Below are the code and all the weights of a small trained network. Each question names an input and a target symbol and asks about switching units off, where a switched-off unit gives its printed mean instead of its output.

import numpy as np


def w(rows, s, z=0):
    codes = np.array(rows[::2]) - 128.0
    scale = np.full(codes.shape[1], s)
    scale[-1] = z or s
    return codes * scale


def f(y):
    return np.maximum(y, 0)


def softmax(a):
    e = np.exp(a - a.max(-1, keepdims=True))
    return e / e.sum(-1, keepdims=True)


def log_softmax(a):
    a = a - a.max(-1, keepdims=True)
    return a - np.log(np.exp(a).sum(-1, keepdims=True))


def net(x, mask):
    ids = ['ΓΠΨβεζηλμξστφ'.index(c) for c in x.split()]
    T = len(ids)
    res = E[ids] + P[:T]
    u = 0
    for l in range(2):
        r = res
        for j in range(2):
            rows = slice(2 * j, 2 * j + 2)
            q, k, v = (r @ M[l][rows].T for M in (Q, K, V))
            z = softmax(np.where(np.tri(T) > 0, q @ k.T / 2**0.5, -1e9)) @ v
            o = O[l][rows]
            res = res + np.where(mask[u + j], z, o[:, -1]) @ o[:, :-1]
        u += 2
        y = f(res @ A[l][:, :-1].T + A[l][:, -1])
        res = res + np.where(mask[u : u + 12], y, B[l][:, -1]) @ B[l][:, :-1]
        u += 12
    return log_softmax(res[-1] @ U[:, :-1].T + U[:, -1])


Q, K, V, O, A, B = {}, {}, {}, {}, {}, {}
E = w([
[139,143,161],'Γ',
[122,72,69],'Π',
[103,150,111],'Ψ',
[218,101,164],'β',
[114,49,94],'ε',
[86,127,106],'ζ',
[226,61,102],'η',
[154,207,125],'λ',
[233,163,114],'μ',
[38,110,252],'ξ',
[167,184,135],'σ',
[198,158,119],'τ',
[241,130,133],'φ',
],0.019)
P = w([
[123,63,1],'0',
[122,166,168],'1',
[108,164,168],'2',
[58,159,161],'3',
[81,161,160],'4',
[77,151,161],'5',
[77,140,162],'6',
[90,143,167],'7',
[96,132,174],'8',
[100,123,176],'9',
],0.0047)
Q[0] = w([
[231,117,197],'L0H0',
[212,102,216],'L0H0',
[51,106,191],'L0H1',
[124,3,206],'L0H1',
],0.0081)
K[0] = w([
[146,110,129],'L0H0',
[91,137,194],'L0H0',
[114,223,15],'L0H1',
[179,67,7],'L0H1',
],0.011)
V[0] = w([
[115,174,198],'L0H0',
[137,137,79],'L0H0',
[61,96,184],'L0H1',
[137,251,78],'L0H1',
],0.011)
O[0] = w([
[148,28,62,175],'L0H0',
[229,254,41,72],'L0H0',
[69,81,153,92],'L0H1',
[59,204,200,1],'L0H1',
],0.0087,0.0052)
A[0] = w([
[108,82,173,100],'L0N0',
[115,74,159,81],'L0N1',
[106,94,136,103],'L0N2',
[140,145,136,100],'L0N3',
[221,139,179,148],'L0N4',
[121,43,72,113],'L0N5',
[41,118,133,144],'L0N6',
[99,112,63,254],'L0N7',
[79,73,151,94],'L0N8',
[173,252,78,170],'L0N9',
[222,190,147,73],'L0N10',
[96,136,224,185],'L0N11',
],0.013,0.0047)
B[0] = w([
[141,153,116,187],'L0N0',
[136,181,105,192],'L0N1',
[130,141,127,168],'L0N2',
[87,112,111,136],'L0N3',
[8,143,130,205],'L0N4',
[93,119,147,252],'L0N5',
[145,116,177,168],'L0N6',
[164,117,135,185],'L0N7',
[105,154,102,194],'L0N8',
[144,145,125,210],'L0N9',
[78,115,81,198],'L0N10',
[164,136,158,181],'L0N11',
],0.011,0.014)
Q[1] = w([
[154,254,97],'L1H0',
[168,74,107],'L1H0',
[70,37,70],'L1H1',
[130,140,116],'L1H1',
],0.0097)
K[1] = w([
[224,114,179],'L1H0',
[109,233,82],'L1H0',
[24,75,254],'L1H1',
[204,166,146],'L1H1',
],0.0087)
V[1] = w([
[95,81,143],'L1H0',
[135,148,70],'L1H0',
[132,77,2],'L1H1',
[151,189,136],'L1H1',
],0.0099)
O[1] = w([
[44,124,247,130],'L1H0',
[199,104,216,253],'L1H0',
[166,42,123,92],'L1H1',
[241,102,2,149],'L1H1',
],0.0053,0.0051)
A[1] = w([
[97,121,158,17],'L1N0',
[197,31,77,253],'L1N1',
[132,147,246,74],'L1N2',
[141,193,86,132],'L1N3',
[174,193,98,6],'L1N4',
[158,33,166,86],'L1N5',
[96,148,190,171],'L1N6',
[51,112,116,96],'L1N7',
[144,137,192,117],'L1N8',
[86,209,91,150],'L1N9',
[110,67,140,14],'L1N10',
[95,117,91,39],'L1N11',
],0.012,0.0033)
B[1] = w([
[159,120,176,167],'L1N0',
[192,191,133,242],'L1N1',
[144,99,81,233],'L1N2',
[75,142,174,202],'L1N3',
[80,126,228,175],'L1N4',
[225,84,128,198],'L1N5',
[96,119,210,229],'L1N6',
[175,103,114,254],'L1N7',
[167,117,23,183],'L1N8',
[169,181,134,247],'L1N9',
[127,133,88,177],'L1N10',
[2,39,42,184],'L1N11',
],0.0063,0.0075)
U = w([
[87,159,70,35],'Γ',
[156,42,2,157],'Π',
[152,200,147,208],'Ψ',
[131,150,143,124],'β',
[161,167,131,145],'ε',
[110,240,179,5],'ζ',
[236,67,112,145],'η',
[138,223,134,230],'λ',
[237,209,71,61],'μ',
[35,109,193,106],'ξ',
[98,206,74,45],'σ',
[129,209,85,171],'τ',
[174,121,229,138],'φ',
],0.0093,0.0021)

Each question gives the input, a string of symbols that net reads in full, and the target symbol t.
The units are the heads (2 rows each of Q, K, V and O) and the neurons (one row each of A and B). Each row of codes is followed by its name. A weight is (code - 128) times the scale printed after its matrix; where a second scale follows, it is the last column's (O, A, B and U).
mask holds one flag per unit, layer by layer, with each layer's heads first. A switched-off unit (its flag False) gives its mean, the last column of its rows in O or B, instead of its output. The means were averaged over made-up inputs and are rounded, as every weight is.
A unit's drop is (log p(t) with every unit on - log p(t) with that unit switched off) / (log p(t) with every unit on - log p(t) with every unit switched off).
unit that matters most: the unit with the biggest drop
k most important neurons: the k neurons with the biggest drops, biggest first
k most important neurons of layer l: the k neurons of layer l with the biggest drops, biggest first
input η η η η φ η ξ Π μ σ, target η: unit that matters most	L0H1
input η ξ λ η σ τ, target η: 3 most important neurons	(L0N4 L0N10 L1N5)
input μ τ Π η η β, target ξ: 4 most important neurons	(L0N4 L0N1 L0N10 L0N0)
input ξ λ λ, target ξ: 3 most important neurons of layer 0	(L0N5 L0N6 L0N9)
input ζ η η η φ, target Γ: 3 most important neurons of layer 0	(L0N4 L0N10 L0N9)
input ξ η ξ, target φ: 2 most important neurons	(L0N4 L0N11)
input η ξ φ λ, target η: 4 most important neurons	(L0N4 L0N10 L0N1 L0N8)
input η τ ξ η ξ Γ η ξ Π, target η: 2 most important neurons	(L0N4 L0N8)
input η Ψ μ η η η ξ μ, target η: 2 most important neurons	(L0N4 L0N10)
input ξ ξ η ξ φ Π, target ξ: 2 most important neurons	(L0N5 L0N6)
input η τ τ τ λ, target ζ: 3 most important neurons	(L1N4 L0N4 L1N3)
input μ η λ η ξ Γ λ η ξ ξ, target η: 2 most important neurons of layer 0	(L0N10 L0N11)
input η Π η ξ η ξ μ ε, target η: 2 most important neurons of layer 0	(L0N4 L0N8)
input ξ η ξ ξ Ψ, target ξ: 2 most important neurons of layer 0	(L0N5 L0N9)
input ξ λ Π η ζ τ, target ξ: unit that matters most	L1H1
input ξ η τ Π φ Π μ λ μ μ, target ξ: 2 most important neurons of layer 0	(L0N5 L0N6)
input ξ η ζ λ ξ, target φ: 3 most important neurons of layer 1	(L1N6 L1N0 L1N11)
input η ξ τ, target η: 4 most important neurons of layer 0	(L0N4 L0N10 L0N7 L0N9)
input τ Ψ η Π η η η Ψ Π μ, target σ: 3 most important neurons of layer 0	(L0N10 L0N4 L0N9)
input ε τ η τ η λ, target ζ: unit that matters most	L0H1
input Ψ σ η, target Π: 3 most important neurons of layer 0	(L0N4 L0N10 L0N5)
